Below are the code and all the weights of a small trained network. Each question names an input and a target symbol and asks about switching units off, where a switched-off unit gives its printed mean instead of its output.

import numpy as np


def w(rows, s, z=0):
    codes = np.array(rows[::2]) - 128.0
    scale = np.full(codes.shape[1], s)
    scale[-1] = z or s
    return codes * scale


def norm(h):
    return h / np.sqrt((h * h).mean(-1, keepdims=True) + 1e-5)


def f(y):
    return np.maximum(y, 0)


def softmax(a):
    e = np.exp(a - a.max(-1, keepdims=True))
    return e / e.sum(-1, keepdims=True)


def log_softmax(a):
    a = a - a.max(-1, keepdims=True)
    return a - np.log(np.exp(a).sum(-1, keepdims=True))


def net(x, mask):
    ids = ['ΔΘΞΠΨΩαβγεζηλμστ'.index(c) for c in x.split()]
    T = len(ids)
    res = E[ids] + P[:T]
    u = 0
    for l in range(2):
        r = norm(res)
        for j in range(3):
            rows = slice(2 * j, 2 * j + 2)
            q, k, v = (r @ M[l][rows].T for M in (Q, K, V))
            z = softmax(np.where(np.tri(T) > 0, q @ k.T / 2**0.5, -1e9)) @ v
            o = O[l][rows]
            res = res + np.where(mask[u + j], z, o[:, -1]) @ o[:, :-1]
        u += 3
        y = f(norm(res) @ A[l][:, :-1].T + A[l][:, -1])
        res = res + np.where(mask[u : u + 8], y, B[l][:, -1]) @ B[l][:, :-1]
        u += 8
    return log_softmax(norm(res)[-1] @ U[:, :-1].T + U[:, -1])


Q, K, V, O, A, B = {}, {}, {}, {}, {}, {}
E = w([
[189,109,159,91],'Δ',
[186,106,154,90],'Θ',
[147,138,145,223],'Ξ',
[186,110,162,92],'Π',
[185,110,160,91],'Ψ',
[138,125,129,193],'Ω',
[184,111,164,91],'α',
[172,108,176,87],'β',
[141,127,123,192],'γ',
[143,113,191,86],'ε',
[101,122,118,192],'ζ',
[253,101,111,119],'η',
[118,100,188,88],'λ',
[138,65,125,129],'μ',
[75,106,110,157],'σ',
[139,113,67,151],'τ',
],0.011)
P = w([
[165,110,211,253],'0',
[161,99,197,229],'1',
[152,91,185,210],'2',
[154,97,176,182],'3',
[155,100,161,161],'4',
[152,106,150,144],'5',
[150,115,137,126],'6',
[143,125,120,110],'7',
[140,134,102,92],'8',
[134,142,86,67],'9',
[135,149,79,48],'10',
[117,160,75,32],'11',
],0.0058)
Q[0] = w([
[102,111,148,244],'L0H1',
[76,177,6,188],'L0H1',
[120,255,67,154],'L0H2',
[245,110,207,32],'L0H2',
[93,223,80,190],'L0H3',
[163,133,86,159],'L0H3',
],0.0097)
K[0] = w([
[159,103,205,224],'L0H1',
[172,242,155,141],'L0H1',
[190,180,211,155],'L0H2',
[72,144,91,36],'L0H2',
[158,30,254,214],'L0H3',
[90,139,145,134],'L0H3',
],0.0096)
V[0] = w([
[128,100,65,82],'L0H1',
[137,79,98,72],'L0H1',
[3,170,217,65],'L0H2',
[103,44,107,154],'L0H2',
[125,111,232,188],'L0H3',
[169,86,128,153],'L0H3',
],0.007)
O[0] = w([
[41,134,118,237,70],'L0H1',
[96,155,102,237,119],'L0H1',
[127,3,4,92,18],'L0H2',
[94,115,165,241,164],'L0H2',
[30,155,58,121,255],'L0H3',
[139,113,13,147,223],'L0H3',
],0.0054,0.005)
A[0] = w([
[63,86,150,82,124],'L0N1',
[132,104,151,80,116],'L0N2',
[221,39,81,213,181],'L0N3',
[143,38,185,206,213],'L0N4',
[147,190,116,2,42],'L0N5',
[45,178,125,166,6],'L0N6',
[153,241,73,217,128],'L0N7',
[200,53,120,131,86],'L0N8',
],0.0048,0.0014)
B[0] = w([
[239,103,72,78,149],'L0N1',
[164,157,111,67,169],'L0N2',
[42,28,144,99,209],'L0N3',
[164,2,205,128,212],'L0N4',
[123,158,231,60,198],'L0N5',
[81,161,72,192,172],'L0N6',
[29,71,83,155,254],'L0N7',
[79,125,148,67,192],'L0N8',
],0.004,0.0033)
Q[1] = w([
[8,167,119,116],'L1H1',
[92,160,136,135],'L1H1',
[146,1,160,167],'L1H2',
[97,141,103,210],'L1H2',
[181,197,73,113],'L1H3',
[241,95,182,11],'L1H3',
],0.0098)
K[1] = w([
[157,1,222,126],'L1H1',
[194,112,147,75],'L1H1',
[82,61,76,183],'L1H2',
[51,223,120,108],'L1H2',
[240,147,195,43],'L1H3',
[202,143,39,106],'L1H3',
],0.0094)
V[1] = w([
[69,151,59,138],'L1H1',
[162,18,188,157],'L1H1',
[92,101,240,159],'L1H2',
[47,19,178,94],'L1H2',
[59,127,254,73],'L1H3',
[73,118,203,89],'L1H3',
],0.0049)
O[1] = w([
[102,97,194,139,47],'L1H1',
[162,116,48,142,251],'L1H1',
[70,153,104,157,243],'L1H2',
[65,177,141,183,213],'L1H2',
[2,125,171,52,199],'L1H3',
[26,215,152,153,171],'L1H3',
],0.0047,0.0031)
A[1] = w([
[59,112,45,137,63],'L1N1',
[192,123,124,37,208],'L1N2',
[156,215,133,178,151],'L1N3',
[151,120,3,138,43],'L1N4',
[204,138,161,120,33],'L1N5',
[151,188,76,64,94],'L1N6',
[34,96,117,79,107],'L1N7',
[94,73,142,241,249],'L1N8',
],0.0058,0.0013)
B[1] = w([
[134,206,114,248,210],'L1N1',
[118,173,46,192,234],'L1N2',
[113,68,2,144,179],'L1N3',
[87,103,216,149,176],'L1N4',
[196,101,92,98,165],'L1N5',
[97,114,222,163,182],'L1N6',
[198,70,95,145,209],'L1N7',
[49,154,153,163,254],'L1N8',
],0.0055,0.0037)
U = w([
[145,162,96,130,13],'Δ',
[93,172,59,158,124],'Θ',
[125,127,125,127,3],'Ξ',
[127,163,122,117,39],'Π',
[125,166,127,116,45],'Ψ',
[126,137,146,120,3],'Ω',
[124,187,140,101,147],'α',
[100,136,160,76,176],'β',
[124,142,156,102,104],'γ',
[89,113,83,38,176],'ε',
[116,130,166,91,140],'ζ',
[238,116,93,147,243],'η',
[117,35,33,93,132],'λ',
[53,126,123,223,212],'μ',
[97,11,175,128,94],'σ',
[192,117,235,195,79],'τ',
],0.012,0.0029)

Each question gives the input, a string of symbols that net reads in full, and the target symbol t.
The units are the heads (2 rows each of Q, K, V and O) and the neurons (one row each of A and B). Each row of codes is followed by its name. A weight is (code - 128) times the scale printed after its matrix; where a second scale follows, it is the last column's (O, A, B and U).
mask holds one flag per unit, layer by layer, with each layer's heads first. A switched-off unit (its flag False) gives its mean, the last column of its rows in O or B, instead of its output. The means were averaged over made-up inputs and are rounded, as every weight is.
A unit's drop is (log p(t) with every unit on - log p(t) with that unit switched off) / (log p(t) with every unit on - log p(t) with every unit switched off).
The circuit of an input: a set's keep is (log p(t) with only the set's units on - log p(t) with every unit switched off) / (log p(t) with every unit on - log p(t) with every unit switched off). Starting from the 12 units with the biggest drops (on a tie, the unit counted first), units are removed one at a time, each time the one whose removal leaves the highest keep (on an exact tie, the one counted first), for as long as the keep stays at least 0.8.
units of the circuit, in order: the units of the circuit, biggest drop first
unit that matters most: the unit with the biggest drop
top k neurons: the k neurons with the biggest drops, biggest first
top k neurons in layer l: the k neurons of layer l with the biggest drops, biggest first
which heads matter: for each layer, one digit per head in row order, 1 if its drop is at least 0.15 and else 0, layers parted by /
drop of u: that unit's drop, to one decimal
input ε Δ β Ψ τ τ μ ε, target τ: unit that matters most : L0H3
input γ Δ μ σ Δ μ Θ λ ε α, target λ: top 3 neurons in layer 1 : (L1N7 L1N8 L1N6)
input Π ζ Θ ε Ξ σ α Θ, target σ: units of the circuit, in order : (L0H2 L0H3 L1H1)
input ε η η Δ γ Θ Δ, target η: top 2 neurons : (L1N8 L1N5)
input σ α σ ζ Ψ σ ζ Ψ Δ γ ε τ, target μ: which heads matter : 100 / 000
input α α Π σ Π Ω β ζ Δ Θ η β, target η: units of the circuit, in order : (L0H3 L1H3)
input ε Ψ η Ψ η α τ Ψ η, target τ: units of the circuit, in order : (L1H1 L0H2)
input ζ Δ β η σ Π, target σ: which heads matter : 010 / 000
input Π γ μ Π λ τ Δ α, target τ: which heads matter : 101 / 100
input Ξ ε γ σ α Δ, target σ: which heads matter : 011 / 100
input Ξ β Ω ζ α Δ γ ε γ β λ ε, target λ: top 2 neurons : (L1N7 L1N2)
input α τ σ β Ψ, target σ: which heads matter : 010 / 100
input ζ η σ γ ε Π ε, target ε: which heads matter : 010 / 000
input Ψ λ τ Ω ε ζ Ω ζ λ η, target λ: units of the circuit, in order : (L0H2)
input σ Δ σ α μ α τ Δ Ω σ ζ Θ, target σ: units of the circuit, in order : (L0H3 L0H2 L1H1)
input α Ξ η τ Δ σ μ Δ λ σ Π, target σ: which heads matter : 111 / 000
input Ξ ε β σ Δ, target σ: which heads matter : 010 / 000
input γ ζ Δ Θ μ Θ Ξ λ Ω Δ, target λ: which heads matter : 111 / 000
input Π β σ β, target σ: which heads matter : 010 / 000
input α η τ η, target τ: which heads matter : 010 / 100
input μ ζ γ η τ ζ Ξ μ Π, target μ: units of the circuit, in order : (L0H1)
input σ Π τ τ λ, target τ: which heads matter : 001 / 001
input λ Θ λ, target λ: which heads matter : 110 / 000
input Π σ Ψ Π η Ω η Δ σ τ Δ, target τ: which heads matter : 001 / 000
input α Ψ λ Ω Π, target λ: which heads matter : 010 / 000
input ζ γ Δ Ω β ζ Δ μ ε α, target μ: top 2 neurons in layer 0 : (L0N4 L0N3)
input σ α Θ Δ α α β η η β Δ, target η: unit that matters most : L1H3
input ζ γ Ξ ε η ζ Ψ μ ζ τ α, target τ: drop of L0H3 : 0.7
input ε ζ γ Π γ η Ω μ Ξ τ Δ Ψ, target τ: drop of L0H3 : 0.7
input Ψ Ψ α Π Π ε σ α η, target σ: drop of L0H2 : 0.6
